The symbols move the points like this.
from | ε τ λ ρ ξ ζ
pufo | seto zolo none none zuve malu
karo | zeda bogu ziko suti pivo taku
gefi | none pega fime taku zeda voze
malu | bogu refi none none pufo suve
dosu | voze lome kolo zabi taku kula
pivo | rili seto sele gova vite karo
suti | karo malu none none gova sipi
pega | none kode kula size nene fufo
ziko | vizi zabi none none sele redu
pofi | kode taku litu sele pifa vizi
dode | none kapa pifa vite vomi rili
rodi | kula litu none none zabi dipa
fime | lera kula pufo redu vizi kude
dipa | vite zuve none none rodi gova
suve | size sele none none malu rosu
zeda | none nene vizi karo rili gefi
redu | fime rodi none none ziko kolo
rizo | zimi pivo suve zolo kude pifa
gova | pivo pufo none none dipa suti
lera | none vomi seto fime gavo rumu
taku | gefi size redu sipi karo dosu
vomi | none levi rizo kula voze dode
voze | none fufo kude dosu gefi vomi
kula | vomi sare zolo rodi dosu vite
pifa | vodo karo rosu refi rizo pofi
sare | levi fime gova litu lome lapu
lapu | kapa kude suti zuve sare seto
kapa | none rumu karo lapu levi fopu
nene | none vodo dosu bogu fopu pega
zuve | lapu kolo none none litu pufo
zimi | none rili size rizo rumu vodo
fopu | none zimi taku seto kapa nene
fufo | none gavo vite lome pega levi
kolo | kude dipa none none redu zolo
zolo | rizo gova none none kolo refi
lome | fufo vizi dipa rosu size sare
sele | pofi sipi none none refi ziko
vizi | gavo dosu zuve ziko pofi fime
size | pega pofi rodi suve bogu lome
seto | fopu rizo sipi pufo lapu bogu
kude | rumu vite malu kolo fime rizo
rosu | lome ziko none none suve litu
bogu | nene pifa zabi malu seto size
refi | pifa suti none none zolo sele
kode | none gefi sare pofi vodo gavo
rumu | none dode bogu kude lera zimi
rili | none fopu pofi pivo dode zeda
vite | dode lapu refi dipa kula pivo
levi | none lera pivo sare fufo kapa
gavo | none voze lapu vizi kode lera
zabi | dosu rosu none none sipi rodi
litu | sare redu none none rosu zuve
sipi | taku suve none none suti zabi
vodo | none zeda lome pifa zimi kode

The rows follow the links: the fewer symbols apart two points are, the more alike their rows tend to be.

Each row is also shifted at random along 5 hidden directions that mean nothing.

Some points, each with a row of numbers:
zimi -> [ 12   0  -6   4   6 -21 -14 -27  -2 -22 -17   3  10   2 -19  20  -6  -6  15   6  -6  15  -1   8  -8 -10   1  -6   5   9  -3 -10   5   1  -9 -14   9  17 -13]
sipi -> [  6  -9   1   8 -12  30  13   2   1  20  -6  17   3  -9  13 -18   1  12 -29  -6  -8 -14  -5  -6  -5  -4  -8  18   2  -7  12   4  -4  14 -17  12   1  -6  18]
rili -> [ 21   1  -2   5  -1 -14  11 -11  14 -34 -19  34   1   8  14  10  13   3  27  18  13   9 -11  13 -22  -2   0   5   0  -9  15  10   5  15 -16  13  11   0  -7]
litu -> [ 17   2 -15 -12  10  34   5  14 -11  12   2 -29  -7  11 -15 -24  17  -1   1  19 -12   2 -11 -32   9 -15  -5  22   7 -24 -16 -11 -14  -4   9 -13  17  14  10]
voze -> [ 51   4   0   5 -19  -8   4  -2  13 -18   0  15   5 -17  36  13   6   0  -7 -29 -21  -9   1  -1 -25   1   2  -7  -4   1  38  25  -6  19  -2  14  28 -17   8]
vite -> [-31  -4 -22 -18  16  -3   5   4   6  -7 -24  -6  -2  -8 -13 -13  14  16  18  12 -26 -14  -3 -20 -22 -22  18  -8   9 -10   5  -7 -10  11  -8   6  -5  28  26]
rosu -> [-10  -2   3 -11   1  16   4  23   1  25  10 -22  -9  -4  -1 -18   6   3 -21 -12  -1  -5   2 -16  20   0   1   7   0  -6  -4   0 -10   1   9  -8   6   0   4]
pofi -> [-39  -7  14 -13   1  11 -30 -26   8  22  11 -11  16   2  -7  -7 -33  22 -30   5 -15  -6  -7  13  -6   0   9  -1  -5  -2   2   7   1  -7  -9 -19 -22 -17  -8]
vomi -> [ 13 -16  -4 -23  14 -26   6   4   3 -17  -1 -14 -14  10 -23  29 -11   6  22  -8   3 -12  10   7 -11  14   3 -29  -4  12   3   3  11 -23   5  13 -21 -16   0]
gavo -> [ 25  -3   9   6 -10 -34 -20  -9   1 -10   7   4   7  -5   9  37 -15 -16 -10 -44  -4  -1  24  11   3  20  -2 -28   1  30   5  11   1 -30  11   1  -1 -13  -9]
pega -> [  7  -6   9  -5  10 -15  -1   2   1  -5  16 -13 -15   2  -1  24 -15   8  -5 -21   5  -9  13  32   9  27  -5 -11 -22  -2   9   3  15  -6  -9 -11   3 -25 -19]
zeda -> [ 39  -2  -3  13   7  -1   7  -9  -2 -16  -5  -2   3 -22  -4  21 -11  10   2  -2 -16 -18   3  12  -8 -10  -8  -1 -27   0  -3 -15   8  12 -15  -2   6   0  11]
kula -> [ 22  -3 -20 -10  -2  -3  13   2  -2   1  -3  -1 -11  -1  -3   7   5   1  14  -1 -13 -20   3 -13 -11  -5 -10 -10   5  -1  12   4   7 -11  11  16 -12 -14  14]
malu -> [-51   7   4  12  -4   8   9  11  -6  26   3   5 -12 -18  19 -27   5   4 -24 -28   5  -3  11  13  23  12   1  -3 -11   6   2   6   9   9  -7  -1  -5  -2   1]
kolo -> [-12  15  -9  16  -7  43  -5  -5  -7  31 -17  -2   7 -16  17 -20  10  -8 -14  -8 -36   2   0 -22   0 -37  -7   0  -7   4  -7   0  12   6  -6 -11 -16 -11  22]
pufo -> [-46  -2  -5   9   6 -11  12  10  -8  15  -9   6 -17  -2  -9 -11   6  -7  -9 -22  14   9   9   3  18  14  -4  -2  14   3   3   0   3  -7  -6  11  -7  25  -3]
karo -> [  3 -15  -4  -2  13 -16  20 -10  -4  -9   1 -10   1 -17 -26   6 -27  23   2  17   1 -26   7   2  -1   4 -14   6  -9  -1 -14 -32 -17   7  -6   5 -16  25  18]
size -> [ 11   5   2   5 -17 -18   6   7 -14   2  21  12 -15  -2  25   8  -6  -2 -16 -32  23   0   9  17  14  36 -17   9   3  -3  19   8  -1  -4  17   1  19  -4 -21]
dosu -> [ 18 -12  -7 -22  12   0   8   7  -5  -4   9 -22   0  -6 -14   2 -14  22   1   3 -11 -31   7 -12  -9  -3   1   2  -3   5  -7 -18 -19 -10   4   8 -17  -2  28]
suve -> [-20   4  17 -11  -3  44   1  17  15  18  16   0  -5  14   5 -39   8  14  -8  40  24  13 -17  17  18   3   9  30 -13 -17  -9  10  -4  14   1  -5   2 -26 -14]

From each start, follow one symbol. Which point do you reach?
Answer with the point's name.
---
[ 10  10 -11  11  -8  20  16  15 -13   8  -8   8  -8  -4   9 -14  33 -17   8  -6  -1   6   5 -26  16 -16  -9  13   7  -8  -4   0  -1   7  12   2  23  18   8]
ε	lapu
---
[-21  -7   8  10  -7   1  15   2   3  13  -7  22   1 -19  11 -15   0   6 -18 -10  16 -13  -2   2   2   8   5   5  -2  10  12   4  -3   7  -7  22 -11  -1  14]
ζ	sipi
---
[-21  12   6  25 -18  23  -1  -9  -2  24 -13  34   4  -6  23 -18   8 -11 -12   1   4  20  -9   0   4 -19  -7  10   2   7   4  11  15  11   1   4  -9 -10  -2]
ε	rizo
---
[-14   7   2   7  -2 -11  -9  -4  -4  -4  -6   6  12   4   4  14  -3 -20  18  -2   1  10   3 -10   0 -13  -4 -17   1  24 -17   2  13 -19  24  -5 -29  -4  -6]
λ	malu
---
[ 21   1  -2  -2 -18  -2 -21  -6 -10  -4  11   4   9  16   3  12  -6 -12  13  13  -2  10  -4 -16  -2  -4  -6  -3  22  10 -10   6   6 -25  31  -3 -11  -9  -5]
λ	pufo
---
[ 24  12  -4  37  -3   5  -4 -23 -20   0  -7  16   6   4  -2  12 -12 -13  18  18   4  10  -3   1   7 -16 -28  12 -12  11 -20 -14  17  -3  12  -9 -14   0  -7]
ξ	kude
---
[ 12  -2   3  -3   5   7 -23 -29   1  -4  -2 -19  17  -4 -13  10 -19   5 -24  -8 -37   1   2   8 -12  -6  -2  -2 -10  -6   5  -6   2  13 -19 -25   8   1   0]
ξ	vodo
---
[-48   7  -9  -1  -6   1  12 -13  13  -9 -26  37  -3  -7  21 -22  13  21  -4   9  -4  -3 -14   4 -33  -4  14  -2   3 -10  33  22  11  30 -20  16  -6  -1   0]
ε	rili
---
[-29 -19  -6  -2   4  -7  16   5  -4   4 -11   7  -7   4 -20  -7   2   6   6  11  18  -6   1  -6   7   7  -4  12  19   9 -10 -12  -2  -8  -6  23 -20  20  11]
ζ	suti
---
[  0  -2  -5  -3 -12   8   6 -11   6   6 -10  19   3 -18  20 -11 -10  25 -26 -14 -21 -22  -2   5 -24   3   3   1  -1 -14  37  14   0  23 -14   9   7 -10   9]
ζ	dosu
---
[ 10   6   1   2  10   1 -13 -10   5 -20 -11 -15  14   6 -12  12  -5  -9  28  21 -12  15  -8  11  -6 -27   6  -9 -19   9 -24  -1  13  -2   2 -20  -8 -15  -8]
ζ	zimi
---
[-18  -3 -10 -19  23  -1   7   3  16 -21 -20 -15  -5   4 -17   1   8  15  20  24 -18   4  -8   3 -27 -20  24 -16 -11  -8  -2   0   5  16 -18   0  -1   0  14]
λ	pifa
---
[ 31  -3  11  12 -15  23  -8  -7 -15  13   4  -1  18  13  -3  -9  -2  -2 -19  25   9   1 -15 -15  14  -5 -19  34   8  -3 -20 -14 -17   2   9  -2   1   6   7]
ζ	ziko
---
[-18   6  22  28 -21   8   3   0   0  16   3  32  14  -6  25 -14   0  -3 -14  -8  31   8   0  16  18   6  -9   7  -3  25 -11   8  10  -6   9   5 -19 -14  -1]
ζ	sele
